Below is a small trained network, with its code and all its weights. Each question gives an input and a target symbol and asks what happens when units are switched off, that is, made to give their printed mean instead of their output.

import numpy as np


def w(rows, s, z=0):
    codes = np.array(rows[::2]) - 128.0
    scale = np.full(codes.shape[1], s)
    scale[-1] = z or s
    return codes * scale


def norm(h):
    return h / np.sqrt((h * h).mean(-1, keepdims=True) + 1e-5)


def f(y):
    return y / 2 * (1 + np.tanh(0.7978845608 * (y + 0.044715 * y**3)))


def softmax(a):
    e = np.exp(a - a.max(-1, keepdims=True))
    return e / e.sum(-1, keepdims=True)


def log_softmax(a):
    a = a - a.max(-1, keepdims=True)
    return a - np.log(np.exp(a).sum(-1, keepdims=True))


def net(x, mask):
    ids = ['Ψαβζλμξπσω'.index(c) for c in x.split()]
    T = len(ids)
    res = E[ids] + P[:T]
    u = 0
    for l in range(2):
        q, k, v = (norm(res) @ M[l].T for M in (Q, K, V))
        z = softmax(np.where(np.tri(T) > 0, q @ k.T / 3**0.5, -1e9)) @ v
        res = res + np.where(mask[u], z, O[l][:, -1]) @ O[l][:, :-1]
        u += 1
        y = f(norm(res) @ A[l][:, :-1].T + A[l][:, -1])
        res = res + np.where(mask[u : u + 4], y, B[l][:, -1]) @ B[l][:, :-1]
        u += 4
    return log_softmax(norm(res)[-1] @ U[:, :-1].T + U[:, -1])


Q, K, V, O, A, B = {}, {}, {}, {}, {}, {}
E = w([
[181,89,90],'Ψ',
[172,131,97],'α',
[221,162,177],'β',
[117,162,155],'ζ',
[167,155,250],'λ',
[110,161,136],'μ',
[81,73,170],'ξ',
[145,124,137],'π',
[133,127,72],'σ',
[66,175,70],'ω',
],0.025)
P = w([
[81,4,57],'0',
[75,26,124],'1',
[71,34,167],'2',
[125,17,135],'3',
[96,24,176],'4',
[116,20,177],'5',
[123,18,206],'6',
[116,17,191],'7',
[116,7,196],'8',
[105,3,192],'9',
],0.0027)
Q[0] = w([
[191,66,159],'L0H0',
[244,148,162],'L0H0',
[172,94,76],'L0H0',
],0.011)
K[0] = w([
[130,135,187],'L0H0',
[120,4,152],'L0H0',
[140,79,81],'L0H0',
],0.012)
V[0] = w([
[86,88,167],'L0H0',
[2,184,29],'L0H0',
[181,108,176],'L0H0',
],0.0065)
O[0] = w([
[131,103,204,159],'L0H0',
[183,111,91,3],'L0H0',
[247,121,51,189],'L0H0',
],0.012,0.0015)
A[0] = w([
[167,43,97,65],'L0N0',
[172,106,163,25],'L0N1',
[157,124,255,16],'L0N2',
[59,239,222,2],'L0N3',
],0.0073,0.0025)
B[0] = w([
[33,159,95,131],'L0N0',
[175,103,2,135],'L0N1',
[129,126,16,254],'L0N2',
[8,125,39,254],'L0N3',
],0.0092,0.0029)
Q[1] = w([
[38,99,34],'L1H0',
[255,134,150],'L1H0',
[35,191,205],'L1H0',
],0.0093)
K[1] = w([
[150,53,93],'L1H0',
[86,217,129],'L1H0',
[10,102,193],'L1H0',
],0.013)
V[1] = w([
[102,130,143],'L1H0',
[96,249,116],'L1H0',
[157,142,107],'L1H0',
],0.019)
O[1] = w([
[210,146,104,40],'L1H0',
[144,254,96,2],'L1H0',
[57,12,32,225],'L1H0',
],0.011,0.0019)
A[1] = w([
[197,88,207,117],'L1N0',
[79,127,127,255],'L1N1',
[125,255,60,45],'L1N2',
[138,85,77,83],'L1N3',
],0.015,0.0058)
B[1] = w([
[226,251,176,188],'L1N0',
[201,193,221,254],'L1N1',
[129,179,5,219],'L1N2',
[72,53,121,168],'L1N3',
],0.011,0.0065)
U = w([
[99,45,111,210],'Ψ',
[129,66,109,91],'α',
[223,68,90,75],'β',
[108,160,91,88],'ζ',
[141,169,163,22],'λ',
[110,199,103,144],'μ',
[156,144,250,156],'ξ',
[76,163,174,254],'π',
[173,139,145,33],'σ',
[121,175,63,126],'ω',
],0.016,0.0051)

Each question gives the input, a string of symbols that net reads in full, and the target symbol t.
The units are the heads (3 rows each of Q, K, V and O) and the neurons (one row each of A and B). Each row of codes is followed by its name. A weight is (code - 128) times the scale printed after its matrix; where a second scale follows, it is the last column's (O, A, B and U).
mask holds one flag per unit, layer by layer, with each layer's heads first. A switched-off unit (its flag False) gives its mean, the last column of its rows in O or B, instead of its output. The means were averaged over made-up inputs and are rounded, as every weight is.
A unit's drop is (log p(t) with every unit on - log p(t) with that unit switched off) / (log p(t) with every unit on - log p(t) with every unit switched off).
The circuit of an input: a set's keep is (log p(t) with only the set's units on - log p(t) with every unit switched off) / (log p(t) with every unit on - log p(t) with every unit switched off). Starting from all 10 units, units are removed one at a time, each time the one whose removal leaves the highest keep (on an exact tie, the one counted first), for as long as the keep stays at least 0.8.
units of the circuit, in order: the units of the circuit, biggest drop first
most important unit: the unit with the biggest drop
top k neurons: the k neurons with the biggest drops, biggest first
k most important neurons of layer l: the k neurons of layer l with the biggest drops, biggest first
drop when u is switched off: that unit's drop, to one decimal
input λ ω π μ, target π: most important unit => L0N3
input λ β β β β μ λ, target μ: units of the circuit, in order => [L1H0 L0N2]
input β β ω β μ Ψ α ξ β μ, target ξ: top 2 neurons => [L1N1 L0N1]
input β ξ β β ω μ ω, target ξ: units of the circuit, in order => [L1H0 L0N3 L1N2]
input ξ ω β β β ζ π Ψ μ, target Ψ: top 2 neurons => [L0N3 L1N0]
input ω β β π μ β μ λ, target μ: top 2 neurons => [L0N2 L1N2]
input Ψ Ψ ζ λ ξ β ξ β β ζ, target ξ: top 2 neurons => [L1N1 L0N0]
input β π ω σ ω, target π: top 2 neurons => [L0N2 L0N3]
input π ω ξ ω, target ξ: top 3 neurons => [L0N2 L1N1 L0N1]
input α λ π ω ω, target π: 2 most important neurons of layer 1 => [L1N1 L1N2]
input ξ ξ β λ ζ ζ α, target Ψ: top 2 neurons => [L0N0 L0N1]
input π β ω μ, target π: 3 most important neurons of layer 0 => [L0N3 L0N2 L0N0]
input ζ Ψ β μ μ ω ω, target Ψ: top 2 neurons => [L1N0 L0N3]
input π ω β, target ω: most important unit => L1H0
input α β β, target β: top 3 neurons => [L0N3 L1N1 L0N1]
input α α β, target β: top 3 neurons => [L0N3 L1N1 L0N0]
input μ π ξ Ψ λ β ζ, target Ψ: top 3 neurons => [L0N3 L0N2 L1N0]
input μ β Ψ β ω ω β, target ω: top 2 neurons => [L1N2 L1N1]
input μ Ψ ω σ β β ω, target Ψ: top 2 neurons => [L0N3 L1N0]
input Ψ β μ Ψ β Ψ μ, target Ψ: units of the circuit, in order => [L1H0]
input β ξ λ Ψ, target Ψ: drop when L1N3 is switched off => 0.0
input ω σ ξ λ ω β β ξ λ ζ, target ξ: drop when L0N3 is switched off => 0.2
input ξ Ψ ζ, target Ψ: drop when L0N3 is switched off => 1.0
